Below are the code and all the weights of a small trained network. Each question names an input and a class and asks about switching units off, where a switched-off unit gives its printed mean instead of its output.

import numpy as np


def w(rows, s, z=0):
    codes = np.array(rows[::2]) - 128.0
    scale = np.full(codes.shape[1], s)
    scale[-1] = z or s
    return codes * scale


def norm(h):
    return h / np.sqrt((h * h).mean(-1, keepdims=True) + 1e-5)


def f(y):
    return y / 2 * (1 + np.tanh(0.7978845608 * (y + 0.044715 * y**3)))


def log_softmax(a):
    a = a - a.max(-1, keepdims=True)
    return a - np.log(np.exp(a).sum(-1, keepdims=True))


def net(x, mask):
    res = np.array(x, float).reshape(1, 7) / 4 @ E
    u = 0
    for l in range(3):
        y = f(norm(res) @ A[l][:, :-1].T + A[l][:, -1])
        res = res + np.where(mask[u : u + 9], y, B[l][:, -1]) @ B[l][:, :-1]
        u += 9
    return log_softmax(norm(res)[-1] @ U[:, :-1].T + U[:, -1])


A, B = {}, {}
E = w([
[126,128,127,127,130],'x0',
[139,85,23,107,59],'x1',
[129,124,130,127,128],'x2',
[175,95,154,24,57],'x3',
[129,130,128,127,127],'x4',
[2,121,126,132,93],'x5',
[126,123,128,127,133],'x6',
],0.0071)
A[0] = w([
[149,105,164,116,126,37],'L0N1',
[136,172,39,151,107,140],'L0N2',
[74,173,203,62,165,20],'L0N3',
[164,144,186,10,137,136],'L0N4',
[224,143,95,178,118,90],'L0N5',
[213,180,175,84,174,31],'L0N6',
[126,139,248,57,82,1],'L0N7',
[186,152,254,136,175,115],'L0N8',
[194,156,111,130,159,182],'L0N9',
],0.0095,0.0044)
B[0] = w([
[108,147,130,70,89,119],'L0N1',
[126,83,114,167,127,171],'L0N2',
[50,118,104,220,112,175],'L0N3',
[177,68,67,141,13,232],'L0N4',
[168,72,134,158,197,180],'L0N5',
[152,137,156,26,148,191],'L0N6',
[2,66,27,135,50,192],'L0N7',
[57,227,100,81,168,254],'L0N8',
[178,120,131,124,188,194],'L0N9',
],0.0083,0.006)
A[1] = w([
[71,110,98,161,86,92],'L1N1',
[109,189,108,3,65,115],'L1N2',
[109,172,237,180,185,133],'L1N3',
[146,113,130,140,132,77],'L1N4',
[127,208,140,139,200,42],'L1N5',
[59,131,122,173,109,56],'L1N6',
[101,163,145,3,59,73],'L1N7',
[100,159,145,98,205,4],'L1N8',
[166,98,116,88,114,134],'L1N9',
],0.011,0.0036)
B[1] = w([
[110,89,77,209,112,225],'L1N1',
[173,135,131,169,249,254],'L1N2',
[166,123,197,54,135,201],'L1N3',
[106,139,139,67,130,118],'L1N4',
[159,110,138,130,27,187],'L1N5',
[72,91,159,141,104,198],'L1N6',
[141,134,59,124,254,231],'L1N7',
[154,161,140,174,65,160],'L1N8',
[111,134,215,139,149,180],'L1N9',
],0.0082,0.0058)
A[2] = w([
[135,235,126,78,165,95],'L2N1',
[109,88,67,159,224,189],'L2N2',
[178,123,123,69,107,144],'L2N3',
[1,152,134,167,143,210],'L2N4',
[78,112,142,97,105,38],'L2N5',
[216,78,41,103,150,250],'L2N6',
[197,200,149,132,209,100],'L2N7',
[222,142,151,130,135,111],'L2N8',
[141,110,91,134,195,1],'L2N9',
],0.011,0.0036)
B[2] = w([
[61,2,49,173,77,159],'L2N1',
[33,107,59,77,156,234],'L2N2',
[65,119,148,179,67,150],'L2N3',
[225,184,190,103,78,212],'L2N4',
[142,131,117,133,132,127],'L2N5',
[181,188,211,112,172,250],'L2N6',
[35,93,46,135,91,187],'L2N7',
[65,138,105,189,39,171],'L2N8',
[123,114,65,26,166,154],'L2N9',
],0.0085,0.011)
U = w([
[45,116,98,162,37,26],'0',
[129,108,90,74,212,94],'1',
[192,167,251,111,98,250],'2',
],0.019,0.0016)

Each question gives the input, the list of numbers given to net, and the class t.
The units are the neurons (one row each of A and B). Each row of codes is followed by its name. A weight is (code - 128) times the scale printed after its matrix; where a second scale follows, it is the last column's (A, B and U).
mask holds one flag per neuron, layer by layer. A switched-off neuron (its flag False) gives its mean, the last column of its row in B, instead of its output. The means were averaged over made-up inputs and are rounded, as every weight is.
A unit's drop is (log p(t) with every unit on - log p(t) with that unit switched off) / (log p(t) with every unit on - log p(t) with every unit switched off).
The circuit of an input: a set's keep is (log p(t) with only the set's units on - log p(t) with every unit switched off) / (log p(t) with every unit on - log p(t) with every unit switched off). Starting from the 12 units with the biggest drops (on a tie, the unit counted first), units are removed one at a time, each time the one whose removal leaves the highest keep (on an exact tie, the one counted first), for as long as the keep stays at least 0.8.
circuit, biggest first: the units of the circuit, biggest drop first
unit that matters most: the unit with the biggest drop
top k neurons: the k neurons with the biggest drops, biggest first
top k neurons in layer l: the k neurons of layer l with the biggest drops, biggest first
drop when u is switched off: that unit's drop, to one decimal
input [7,-8,-1,3,2,1,5], class 0: circuit, biggest first : (L0N7)
input [-7,2,4,1,0,-2,3], class 2: top 4 neurons : (L1N7, L1N2, L0N8, L2N6)
input [-1,5,-1,1,0,-3,-8], class 2: top 3 neurons in layer 1 : (L1N2, L1N7, L1N1)
input [1,5,-8,1,-1,7,6], class 1: top 2 neurons : (L0N3, L0N7)
input [-1,-5,-2,7,1,1,8], class 0: top 4 neurons in layer 0 : (L0N7, L0N3, L0N4, L0N9)
input [-8,7,8,1,4,-3,0], class 2: top 2 neurons in layer 1 : (L1N2, L1N7)
input [1,2,-4,7,1,-4,-5], class 2: top 2 neurons in layer 0 : (L0N4, L0N8)
input [-1,6,2,4,-5,0,7], class 2: top 3 neurons in layer 0 : (L0N8, L0N6, L0N7)
input [1,-6,7,5,-1,3,5], class 0: top 2 neurons : (L0N7, L0N3)
input [0,3,-7,0,-1,0,-7], class 1: top 2 neurons : (L0N4, L0N7)
input [-8,1,-8,8,4,2,-8], class 1: top 3 neurons in layer 2 : (L2N4, L2N6, L2N8)
input [8,-1,3,-7,0,8,-7], class 2: top 3 neurons : (L2N4, L0N4, L0N7)
input [-5,8,-8,8,-4,2,1], class 1: top 2 neurons : (L1N7, L1N2)
input [4,8,-5,8,6,3,-8], class 1: circuit, biggest first : (L1N2)
input [-8,-1,-3,-5,1,7,-5], class 2: top 2 neurons : (L0N4, L0N7)
input [-7,0,4,-3,2,-4,-2], class 0: top 2 neurons : (L2N7, L2N8)
input [0,3,-4,-5,-4,0,-6], class 1: top 2 neurons in layer 2 : (L2N8, L2N7)
input [6,-8,-7,3,-8,-8,2], class 1: top 2 neurons in layer 0 : (L0N6, L0N4)
input [1,-8,-1,6,-4,3,-3], class 0: drop when L0N3 is switched off : 1.2
input [-1,-1,-8,-4,-6,-4,7], class 0: drop when L2N4 is switched off : 0.0
input [7,-7,-6,0,0,3,0], class 2: drop when L2N4 is switched off : 0.7
input [-6,3,4,2,6,-1,-8], class 2: unit that matters most : L0N8
